Below is a small trained network, with its code and all its weights. Each question gives an input and a target symbol and asks what happens when units are switched off, that is, made to give their printed mean instead of their output.

import numpy as np


def w(rows, s, z=0):
    codes = np.array(rows[::2]) - 128.0
    scale = np.full(codes.shape[1], s)
    scale[-1] = z or s
    return codes * scale


def norm(h):
    return h / np.sqrt((h * h).mean(-1, keepdims=True) + 1e-5)


def f(y):
    return np.maximum(y, 0)


def softmax(a):
    e = np.exp(a - a.max(-1, keepdims=True))
    return e / e.sum(-1, keepdims=True)


def log_softmax(a):
    a = a - a.max(-1, keepdims=True)
    return a - np.log(np.exp(a).sum(-1, keepdims=True))


def net(x, mask):
    ids = ['ΓΠΩαδεζηθλξστφ'.index(c) for c in x.split()]
    T = len(ids)
    res = E[ids] + P[:T]
    r = norm(res)
    for j in range(3):
        rows = slice(3 * j, 3 * j + 3)
        q, k, v = (r @ M[0][rows].T for M in (Q, K, V))
        z = softmax(np.where(np.tri(T) > 0, q @ k.T / 3**0.5, -1e9)) @ v
        o = O[0][rows]
        res = res + np.where(mask[j], z, o[:, -1]) @ o[:, :-1]
    y = f(norm(res) @ A[0][:, :-1].T + A[0][:, -1])
    res = res + np.where(mask[3:11], y, B[0][:, -1]) @ B[0][:, :-1]
    return log_softmax(norm(res)[-1] @ U[:, :-1].T + U[:, -1])


Q, K, V, O, A, B = {}, {}, {}, {}, {}, {}
E = w([
[106,133,154,52,29,143,156],'Γ',
[108,125,90,123,60,160,55],'Π',
[101,77,119,252,87,73,112],'Ω',
[137,176,48,136,107,160,85],'α',
[197,106,81,106,100,155,123],'δ',
[190,195,234,189,139,129,125],'ε',
[163,132,69,94,157,95,103],'ζ',
[70,58,8,97,154,118,187],'η',
[151,124,103,87,115,63,154],'θ',
[138,130,129,72,177,72,95],'λ',
[120,142,112,132,90,151,62],'ξ',
[130,158,64,117,113,162,111],'σ',
[111,60,158,115,79,244,71],'τ',
[148,138,115,89,193,96,73],'φ',
],0.019)
P = w([
[7,225,207,233,165,254,214],'0',
[65,95,127,106,52,115,13],'1',
[81,87,135,118,66,104,40],'2',
[96,88,145,133,84,92,62],'3',
[103,99,148,144,89,97,78],'4',
[110,98,151,145,104,101,101],'5',
[108,102,144,138,107,94,119],'6',
[110,109,143,142,108,106,127],'7',
[112,117,139,145,109,110,143],'8',
[110,119,137,132,111,114,156],'9',
[116,125,134,134,116,119,160],'10',
[114,130,128,132,116,139,155],'11',
[109,150,113,143,113,141,128],'12',
],0.007)
Q[0] = w([
[84,95,157,80,135,132,98],'h0',
[150,224,94,68,99,116,124],'h0',
[98,173,100,202,138,115,200],'h0',
[172,129,205,117,134,194,154],'h1',
[226,211,102,141,105,117,193],'h1',
[164,165,42,98,110,107,129],'h1',
[66,82,99,173,93,154,108],'h2',
[65,113,255,142,162,151,112],'h2',
[141,144,173,79,149,110,94],'h2',
],0.011)
K[0] = w([
[80,47,181,73,108,119,175],'h0',
[148,249,117,74,184,160,197],'h0',
[39,223,144,181,171,69,83],'h0',
[118,180,123,90,92,86,48],'h1',
[54,244,120,184,141,205,108],'h1',
[96,166,134,207,142,198,213],'h1',
[109,53,147,111,95,193,103],'h2',
[157,87,100,109,40,83,1],'h2',
[200,126,158,133,105,33,142],'h2',
],0.0091)
V[0] = w([
[64,186,167,33,59,117,119],'h0',
[209,96,135,89,1,114,212],'h0',
[5,139,122,186,119,59,132],'h0',
[112,187,61,182,79,58,119],'h1',
[139,76,32,9,126,140,199],'h1',
[195,193,78,180,119,77,101],'h1',
[46,135,195,85,186,174,89],'h2',
[142,174,20,165,224,146,76],'h2',
[207,38,104,199,112,182,65],'h2',
],0.0075)
O[0] = w([
[45,211,186,86,72,214,130,210],'h0',
[122,221,68,188,66,192,147,150],'h0',
[13,98,46,81,110,100,68,89],'h0',
[116,205,102,195,119,29,92,139],'h1',
[154,111,58,82,156,169,232,143],'h1',
[2,70,108,190,128,98,150,87],'h1',
[160,81,104,188,73,213,156,255],'h2',
[196,45,121,117,123,33,107,119],'h2',
[106,94,82,134,216,105,67,151],'h2',
],0.0078,0.004)
A[0] = w([
[133,119,2,74,74,110,115,130],'n0',
[67,82,202,82,164,108,133,26],'n1',
[155,45,122,192,48,179,155,89],'n2',
[184,173,51,145,180,126,107,232],'n3',
[69,68,98,141,196,250,116,29],'n4',
[89,104,54,122,102,145,113,50],'n5',
[190,199,212,88,170,54,95,172],'n6',
[186,212,167,60,136,78,119,2],'n7',
],0.0087,0.0039)
B[0] = w([
[137,160,187,106,254,127,173,230],'n0',
[153,188,171,102,133,63,209,142],'n1',
[214,212,92,229,54,62,114,248],'n2',
[87,125,119,110,41,105,197,219],'n3',
[208,94,76,20,214,208,10,254],'n4',
[153,184,98,76,153,50,134,185],'n5',
[93,177,105,201,183,204,93,241],'n6',
[178,71,20,99,83,188,12,189],'n7',
],0.0073,0.0055)
U = w([
[20,170,147,55,29,180,209,156],'Γ',
[67,109,102,108,46,86,49,45],'Π',
[1,55,9,186,132,54,101,206],'Ω',
[89,115,134,112,111,159,169,102],'α',
[206,110,70,228,1,140,208,106],'δ',
[66,197,188,227,239,135,114,195],'ε',
[163,179,87,87,186,37,88,86],'ζ',
[81,78,11,52,226,130,231,142],'η',
[43,243,29,79,157,96,91,3],'θ',
[144,122,221,15,152,103,189,185],'λ',
[56,82,151,149,60,115,73,88],'ξ',
[181,50,144,128,69,64,114,104],'σ',
[192,66,95,74,152,254,41,84],'τ',
[151,5,173,122,177,70,133,179],'φ',
],0.007,0.0041)

Each question gives the input, a string of symbols that net reads in full, and the target symbol t.
The units are the heads (3 rows each of Q, K, V and O) and the neurons (one row each of A and B). Each row of codes is followed by its name. A weight is (code - 128) times the scale printed after its matrix; where a second scale follows, it is the last column's (O, A, B and U).
mask holds one flag per unit, heads first, then neurons. A switched-off unit (its flag False) gives its mean, the last column of its rows in O or B, instead of its output. The means were averaged over made-up inputs and are rounded, as every weight is.
A unit's drop is (log p(t) with every unit on - log p(t) with that unit switched off) / (log p(t) with every unit on - log p(t) with every unit switched off).
The circuit of an input: a set's keep is (log p(t) with only the set's units on - log p(t) with every unit switched off) / (log p(t) with every unit on - log p(t) with every unit switched off). Starting from all 11 units, units are removed one at a time, each time the one whose removal leaves the highest keep (on an exact tie, the one counted first), for as long as the keep stays at least 0.8.
units of the circuit, in order: the units of the circuit, biggest drop first
unit that matters most: the unit with the biggest drop
k most important neurons: the k neurons with the biggest drops, biggest first
which heads matter: for each layer, one digit per head in row order, 1 if its drop is at least 0.15 and else 0, layers parted by /
input τ ξ τ τ ζ ζ τ α ξ λ, target τ: 3 most important neurons => n7; n6; n2
input τ τ Π τ Γ ξ τ θ, target τ: units of the circuit, in order => h1
input θ φ θ ξ τ Π λ ζ Ω, target Ω: which heads matter => 101
input τ τ θ τ ε α σ τ ζ Π φ λ α, target τ: units of the circuit, in order => h1; h0
input Π φ ξ λ τ σ σ, target θ: which heads matter => 111
input φ τ η Π σ λ, target η: units of the circuit, in order => h1; n2
input α λ τ σ ζ, target Ω: which heads matter => 010
input λ α Ω λ Γ λ σ, target δ: which heads matter => 001
input δ ε λ τ δ θ φ θ τ τ Π ξ ζ, target η: which heads matter => 011
input ε τ ξ Π ε φ λ, target ε: 3 most important neurons => n6; n4; n1
input τ Π α α τ θ θ τ ζ ζ, target τ: 4 most important neurons => n7; n6; n2; n5
input α θ λ θ α τ Ω θ, target Ω: which heads matter => 010
input τ τ τ φ φ φ σ λ λ τ φ, target τ: which heads matter => 010
input λ ε η ζ τ ξ α, target δ: units of the circuit, in order => h2
input λ Ω τ τ λ λ, target τ: which heads matter => 001
input σ φ α, target ζ: which heads matter => 101
input Π α φ Π σ α σ τ ξ α τ δ λ, target δ: units of the circuit, in order => h0; n3
input η θ δ τ λ τ λ Π φ λ δ φ, target δ: units of the circuit, in order => h0; n3
input τ θ ζ α Π θ α Π α σ θ λ, target θ: 2 most important neurons => n7; n4
input τ θ σ φ τ τ η λ λ τ ζ, target τ: unit that matters most => h1
input Γ δ φ Π Π δ Π, target δ: 2 most important neurons => n2; n6
input λ τ φ θ α ζ η δ θ, target δ: 2 most important neurons => n2; n4
input φ φ η φ α Π Γ δ σ Π, target δ: 2 most important neurons => n2; n4
